[154 109 161 153 135  70 103 163 116] : P
[146  88 110  94 172  88 119 122 162] : G
[161  75 132 100 161  92 106 125 149] : L
[165 119 185 153 119 114 176 131 116] : F
[145  84 163  86 155  88 120 119 130] : Z
[170 104 106 155 170 112 131  97 165] : J
[177 126 146 179 128  93 106  79 130] : V
[131 135 127 172 192  95 129 125 156] : C
[150  88 171  83 156 130 153 104 141] : A
[129 129 181 131 157 142  75  92 117] : D
[105 131 183 160 142  90 130 125 118] : Y
loc: [95] | C, 6
rest: [ 88 119] | [122 162]
loc: [90] | Y, 6
rest: [129 125] | [156]
rest: [ 92 106] | [125 149]
loc: [145] | Z, 1

[125 101 135 123 123 134 158 130 127 130 129 123 125 121 123 133 144 126
 124 127 123 131 135 139 124 128 127 130 144 112 130 145 132 130 124 114
 137 129 145 133  92 142 154  98 130 129 121 129 127 130 141 131 132 129
 136  80 121 156 137 126] -> S
[122 169 124 125 129 134 118 128 169 124 133 133 129 119 119 126 150 128
 126 136 130 130 132 117 122 135 121 122 153 143 109 140 132 131 133 114
 137 130 111 132 118 124 159 135 124 123 152 132 117 125 145 115 126 121
 130 134 131 125 114 129] -> M
[127  96 134 125 117 133 133 105 162 105 127 133 131 117 139 130 121 129
 134 132 132 124 125 113 134 127 128 122 119 115 124 136 124 127 124 121
 132 112 111 131  89 119 124 119 135  89  92 122 124 128 144 129 129 137
 122  73 125 142 124 124] -> N
[130 148 127 128 132 133 129  92 180 101 131 122 129 124 133 131 123 121
 128 131 134 121 130 145 130 119 123 116 132 128 114 128 121 133 123  98
 103 109 158 133 128 119 117  99 126 114 159 135 123 135 138 126 123 131
 121 120 128 161 114 127] -> E
[130 157 127 136 127 130  99 123  97 147 129 137 126 146 123 133 118 126
 124 126 126 127 122 182 127 131 129 125 138 141 124 129 131 121 130 132
 142 145 110 117 141 125 129 121 120 157 128 127 138 132 122 133 125 126
 129 116 134 151 129 130] -> K
[129 144 130 134 122 124 100 191 113 130 128 123 125 121 124 140 113 119
 131 125 121 122 132 141 131 121 132 124 132 109 166 144 142 124 129 154
  86 129 114 127 135 129 152 119 124 142 180 128 131 132 136 133 133 123
 125 142 131 100 119 129] -> H
[125 109 132 123 135 124 142 145 109 175 131 128 130 123 120 122 157 131
 132 131 130 134 131 136 120 132 125 139 123 127 139 147 132 132 131 135
 151 142  93 126 121 144 150 133 127 159  85 134 129 121 127 117 132 122
 140  96 125 137 142 131] -> W
[129 124 134 126 136 126 138 117 139 159 131 120 129 121 119 132 143 119
 125 128 126 121 136 173 123 118 123 128 135 120 138 145 131 133 125 115
  96 127 118 126 133 142 144 136 124 158 127 141 131 131 138 122 129 125
 134  82 125 178 133 131] -> X
[126 148 128 134 127 130  92 167 135 129 134 126 129 118 134 132 109 131
 132 131 130 134 132 108 131 128 126 124 128 115 154 163 134 130 134 143
 182 144  74 134 123 105 149 104 126 135 135 129 127 125 142 120 131 121
 128 116 132 104 114 132] -> Q
rest: [132 131 130 134 132] | [108 131 128 126 124 128 115 154 163 134 130 134 143 182 144  74 134 123
 105 149 104 126 135 135 129 127 125 142 120 131 121 128 116 132 104 114
 132]
rest: [114 137 130] | [111 132 118 124 159 135 124 123 152 132 117 125 145 115 126 121 130 134
 131 125 114 129]
rest: [ 92 180] | [101 131 122 129 124 133 131 123 121 128 131 134 121 130 145 130 119 123
 116 132 128 114 128 121 133 123  98 103 109 158 133 128 119 117  99 126
 114 159 135 123 135 138 126 123 131 121 120 128 161 114 127]
rest: [158 133 128] | [119 117  99 126 114 159 135 123 135 138 126 123 131 121 120 128 161 114
 127]
rest: [130 128 123 125 121] | [124 140 113 119 131 125 121 122 132 141 131 121 132 124 132 109 166 144
 142 124 129 154  86 129 114 127 135 129 152 119 124 142 180 128 131 132
 136 133 133 123 125 142 131 100 119 129]

[106  89 193  75  97 107 119 105 181  80 163 135  87 194 107] : R
[183 163 101 182 117 125  87 172 162 108 150 170  76  94 160] : B
[140  74 164  77  81 180 181 136  88 106 163  90  88  61 166] : U
loc: [136] | U, 8
loc: [75] | R, 4
loc: [94] | B, 14
loc: [194] | R, 14

[105 143  98 166  75 142 162  91]  Vus
[142 148 158  97 158 123 100 106]  vemu
[ 70 101  67 176  75 141 162 147]  gubul
rest: [ 75 141 162] | [147]
loc: [106] | vemu, 8
rest: [ 97 158 123] | [100 106]
loc: [141] | gubul, 6

[ 97 156 112 123 172  97 154 122 103 126 125 103 114 139  88 110 161 117
  98 127 134 151 158 153 133] : tuli
[143 125 164 126 109 132 102 150  97  96 135 140 122  96 129 148 103  99
 134 153 157 109 110 111 103] : sak
[143 126 167 125 108 128  98 150  91  92 136 143 119  91 125 148  99  96
 135 153 158 102 107 103  99] : Nage
[105 152 114 124 162 105 148 122 106 122 123 107 115 138  96 112 156 118
 102 130 133 148 151 150 134] : ret
[103 127  73 125 142 114 152  88 154 152 109 107 121 162 113  87 152 153
 109  90  79 138 139 135 154] : Bokem
[147 107 129 135 104 149 119 126 167 151 133 149 147 133 162 139 111 154
 156 115 111 114 113 110 134] : dizer
[105 132  96 123 145 111 145 107 136 142 117 110 123 146 112 105 146 138
 112 106 105 139 141 138 139] : Setuf
[136 104 118 127 103 140 117 118 155 142 123 136 137 129 149 127 110 145
 142 110 105 113 111 111 129] : roz
[132 128 144 123 119 128 114 138 102 103 127 126 118 109 122 134 118 105
 122 144 145 123 120 126 113] : Zek
[147 104 134 134 101 142 113 127 163 151 137 155 147 125 158 142 102 151
 161 111 110 101 108  95 126] : gigo
q: [132 128 144 123 119 128 114 138 102 103 127 126 118 109 122 134 118 105
 122 144 145 123 120 126 113] | Zek
q: [ 97 156 112 123 172  97 154 122 103 126 125 103 114 139  88 110 161 117
  98 127 134 151 158 153 133] | tuli
q: [147 107 129 135 104 149 119 126 167 151 133 149 147 133 162 139 111 154
 156 115 111 114 113 110 134] | dizer

[119 119 148 153 138 172  59 134 137  71] -> Luru
[136 131 130 127 133 133 126 122 124 131] -> felo
[143 168 132 127 133 132 156 154  58 149] -> mubi
loc: [153] | Luru, 4
rest: [127 133 133] | [126 122 124 131]
loc: [168] | mubi, 2
loc: [58] | mubi, 9
loc: [59] | Luru, 7
loc: [137] | Luru, 9

[117 109 155 155 101 183] = mov
[117 109 134 165 136 119] = Dap
[152 127 126 121  85 177] = kof
[194 182 167 150 107 176] = mepe
[117 109 134 165 136 148] = Sugaf
[117 109 156 155 101 128] = Zinu
[100 113 140 149 139 141] = zuzu
[154 116 142 132 105 147] = Vamid
rest: [152 127 126 121  85] | [177]
rest: [140 149 139] | [141]
loc: [194] | mepe, 1
rest: [154 116 142] | [132 105 147]
loc: [154] | Vamid, 1
rest: [117 109 155 155 101] | [183]

[119 119 100 139  97  96  88 142  99 127 136 102 129 120 150 154 123 160
 151 127 117  96 148 146 151 101 104 161 159 124 146 151  87 115 106 166
 143 148 103 132 145 131 180 148 120 150 104 147  93 154 104 166] -> nim
[119 119 100 139  97  98  88 142  99 127 136 102 129 120 150 154 123 160
 151 127 117  96 148 146 151 101 104 161 159 124 146 151  87 115 106 166
 143 148 103 132 145 131 180 148 120 150 104 147  93 154 104 166] -> musip
[135 126 141 106 145 122 145 113 124 148 144 151 139 123 136 134 143  95
 126 124 116 152 140 148  99 139 123 132 127 150 134 136 123 127 145 108
 114 128 125 133 122 123 114 135 114 135 130 110 151 111 143 113] -> topu
[136 151 155 123 152 176 165 126 161 107 102 157 109 152  94  93 136 102
 105 129 152 143  92  93 126 161 156 109  84 128 111 102 171 139 132  97
 116  99 150 126 109 121  77 108 142  88 141 108 159 106 145 101] -> vofu
[135 135 154 120 153 156 168 127 146 115 114 159 116 142 107 113 138 100
 118 118 134 144 106 113 100 150 147 127 100 138 114 136 122 127 146 111
 121 111 143 131 116 121  94 128 136 104 133  95 158 108 137 105] -> bugil
[135 127 139 106 143 121 140 111 123 151 146 149 142 121 138 134 144  96
 126 125 117 153 142 151 103 139 121 132 129 151 136 136 122 127 146 110
 114 128 123 133 121 123 117 132 113 138 129 112 149 113 144 114] -> nofaz
rest: [133 121 123] | [117 132 113 138 129 112 149 113 144 114]
rest: [136 122 127 146 110] | [114 128 123 133 121 123 117 132 113 138 129 112 149 113 144 114]
rest: [106 113] | [100 150 147 127 100 138 114 136 122 127 146 111 121 111 143 131 116 121
  94 128 136 104 133  95 158 108 137 105]

[128 131 113 104 141 115 117 147 154 141 115 112 135 142 157  80 122] = dukef
[137 122 120 130 128 121 140 129 127 141 139 136 131 128 141 120 126] = Dobur
[109 122 149 113 150 147  99 145 152 104 121 127 134 143 116 135 148] = delap
[134  92 112 132 129 121 128 121 151 104 115 111 116 113 112 132 116] = tenun
[134  91 112 115 125 113 128 132 135 146 136 143 129 132 142  97 115] = rav
rest: [113 104] | [141 115 117 147 154 141 115 112 135 142 157  80 122]
rest: [152 104] | [121 127 134 143 116 135 148]
rest: [115 111] | [116 113 112 132 116]
loc: [80] | dukef, 16
rest: [134  91 112] | [115 125 113 128 132 135 146 136 143 129 132 142  97 115]
loc: [151] | tenun, 9
loc: [130] | Dobur, 4

[ 64 147 124 144 154] = Fepim
[163 155 154 171  85] = pefu
[ 64 146 124 144 154] = dolar
loc: [155] | pefu, 2
rest: [155 154 171] | [85]
rest: [ 64 147 124] | [144 154]
loc: [85] | pefu, 5
q: [163 155 154 171  85] | pefu

[154 170 145 154 147  87 123 151 194  68]  raz
[108  98 118 106 139 136 109 106 185  86]  Gumon
[149 183 154 175 142 114  97 152 108 115]  Dum
[193 176 123 187 129 160 120 148 171 148]  Zem
[116 102 143  98 117 109 135  87 149 146]  Fefa
loc: [171] | Zem, 9
loc: [193] | Zem, 1
loc: [152] | Dum, 8

[137 130 151 118 107 146 133  96  92 117 107 117 128  91 134 148 123  89] : fut
[132 122 121 126 125 125 121 114 125 130 112 115 112 124 134 127 117 125] : zogid
[124 107 134 142 109 110 134 146 145 115 112 116 112 121 124 123 116 144] : Lin
[130 170 113  87 160 165 110  78  74 147 150 144 158 129 129 137 148  76] : vom
[126 142 120 122 145 152 125 130 126 137 140 135 140 142 125 125 139 128] : Samu
[125 149 119 103 144 142 120 103 100 140 138 140 143 128 126 131 134 102] : Kuran
[128 135 140 111 119 142 124 101  93 124 114 123 133 103 125 137 127  92] : Fas
[129 113 144 136 104 124 138 128 125 111 106 110 117 106 127 132 120 122] : depup
[134 151 133 111 139 154 127 101  95 134 133 130 145 121 130 137 142  94] : rirur
[134 126 155 126 103 142 143 112 102 108 101 105 128  93 128 145 129  97] : mizo
rest: [112 116 112] | [121 124 123 116 144]
q: [128 135 140 111 119 142 124 101  93 124 114 123 133 103 125 137 127  92] | Fas
q: [124 107 134 142 109 110 134 146 145 115 112 116 112 121 124 123 116 144] | Lin
rest: [115 112 116 112 121] | [124 123 116 144]

[149  77 149 137  84  62 165] : niv
[134 132 108 117  93  66  65] : tegov
[ 67 127 124 108 155 115  69] : gon
[106 119  69  86 187  65 107] : zulaz
[184 132  67  73  71 119 183] : Tuti
[ 93  96 152  85 127  75 171] : sitiv
[103 187 162  63 100  62 175] : Fera
[ 68  97 116 147 113 132 102] : sivuf
[144 127 182  73 137  89  77] : nad
[ 71 114 144  80 139  78 171] : zotak
[161  73 146 147 114  63  82] : dut
[188  84 136 118 195 192  93] : dusu
loc: [162] | Fera, 3
loc: [113] | sivuf, 5
rest: [188  84] | [136 118 195 192  93]
loc: [183] | Tuti, 7
rest: [147 113] | [132 102]

[132 135 132 154 117 129 146 102 142] -> vazu
[129 127 123 105 122 135 122 139 117] -> tomoz
[133 136 128 152 126 135 138 110 137] -> tepun
[155 151 111 132 118 151 123 129 118] -> gat
[120 116 134 113 148 119 116 144 123] -> zuvi
[155 143 129 140 169 141 110 134 131] -> Falok
[136 138 128 151 104 142 122 111 144] -> moda
[139 142 117 135 104 141 122 123 151] -> Nator
[129 112 152 150 180 114 122 124 151] -> dagem
[113 128 117 111  82 127 142 127 118] -> Vivuf
[134 136 120 135 108 135 135 121 125] -> rodut
q: [129 112 152 150 180 114 122 124 151] | dagem
rest: [113 128 117 111  82] | [127 142 127 118]
rest: [104 141 122] | [123 151]
rest: [134 136] | [120 135 108 135 135 121 125]

[151  66  94 131 103 128 148 192] = volam
[171 140 123 157 106 138 117  60] = vuf
[ 60 126 155  86 106 139 117 188] = pefa
rest: [139 117] | [188]
loc: [103] | volam, 5
rest: [138 117] | [60]

[174 167 101 183 173  97 175 167 158 135] -> Beru
[131 111 161  99 172  97 175 148 136 142] -> kekin
[135 123 166 149 112 121 150 158 127 118] -> fak
[130  79 157  87 149 183 186  81  82 182] -> Rafev
[167 132 101 130  94 159 137 148 136 143] -> Bafu
rest: [161  99] | [172  97 175 148 136 142]
loc: [143] | Bafu, 10
loc: [131] | kekin, 1
loc: [150] | fak, 7
rest: [173  97 175] | [167 158 135]
loc: [159] | Bafu, 6
loc: [94] | Bafu, 5

[113 124 126 128] = mog
[125 126 125 131] = kasor
[126 126 126 128] = Zar
[129 128 168 160] = Vudi
[127 127 131 136] = Nufo
rest: [129 128 168] | [160]
rest: [125 126] | [125 131]
loc: [129] | Vudi, 1
loc: [124] | mog, 2
rest: [127 127] | [131 136]
loc: [113] | mog, 1

[142 154 112 111 133 117 123 105] -> dopa
[107 129 154 154 110 159  99 157] -> Dak
[107  94 170 137 112 145  91 154] -> Vip
[159 160  90  87 173  98 160  93] -> Fubu
[166  92 163 151 171 102 141 110] -> fup
[ 92  90 156 182 101 166 130 167] -> bos
[ 92  93 163 151  91 110  96 153] -> befi
[130 165 103  82 169  91 161  94] -> Gipag
rest: [107 129] | [154 154 110 159  99 157]
loc: [167] | bos, 8
rest: [ 93 163 151] | [ 91 110  96 153]
rest: [101 166] | [130 167]
loc: [171] | fup, 5
loc: [129] | Dak, 2
loc: [111] | dopa, 4

[101  67  77 102 158 112  99 128 178] -> biz
[101  67  77 102 100 112 194 128 178] -> tivuz
[101  67  77 103 193  98 167  70 129] -> Vik
rest: [101  67  77 103 193] | [ 98 167  70 129]
loc: [98] | Vik, 6
loc: [99] | biz, 7
rest: [ 77 102 158 112  99] | [128 178]

[154 139 104 114 115  77 139 115 150 150 117 122 133 123 133 119 141 136
 105 110 126 122 115 171 128 176 120 138 109 109 142 142 133 119 121 123
 136 119 148 123 129 155]  ladi
[129 123 160 150 147 121 113 126 122 129 139 126 143 154 130 126 116 158
 165 131 147 122 135  74 131 124 128 128 150 142 101 108 114 156 153 110
 112 146 131 117 121 124]  rus
[129 124 160 150 147 167 113 126 122 129 139 126 143 154 130 126 131 158
 165 131 147 122 135  74 103 124 128 128 150 142 101 108 114 156 153 110
 112 146 131 117 121 124]  fenav
[110 118 133 151 147 132 116 166 150 109 111 140 104  97 132 115 141  70
 107 145 136 132 167 142 103  72 126 109 123 167 167 137 144 103  82 174
 149 100 118 130 123 116]  muf
rest: [142 103  72] | [126 109 123 167 167 137 144 103  82 174 149 100 118 130 123 116]
loc: [171] | ladi, 24
rest: [136 105] | [110 126 122 115 171 128 176 120 138 109 109 142 142 133 119 121 123 136
 119 148 123 129 155]
loc: [140] | muf, 12
q: [154 139 104 114 115  77 139 115 150 150 117 122 133 123 133 119 141 136
 105 110 126 122 115 171 128 176 120 138 109 109 142 142 133 119 121 123
 136 119 148 123 129 155] | ladi
rest: [176 120 138] | [109 109 142 142 133 119 121 123 136 119 148 123 129 155]

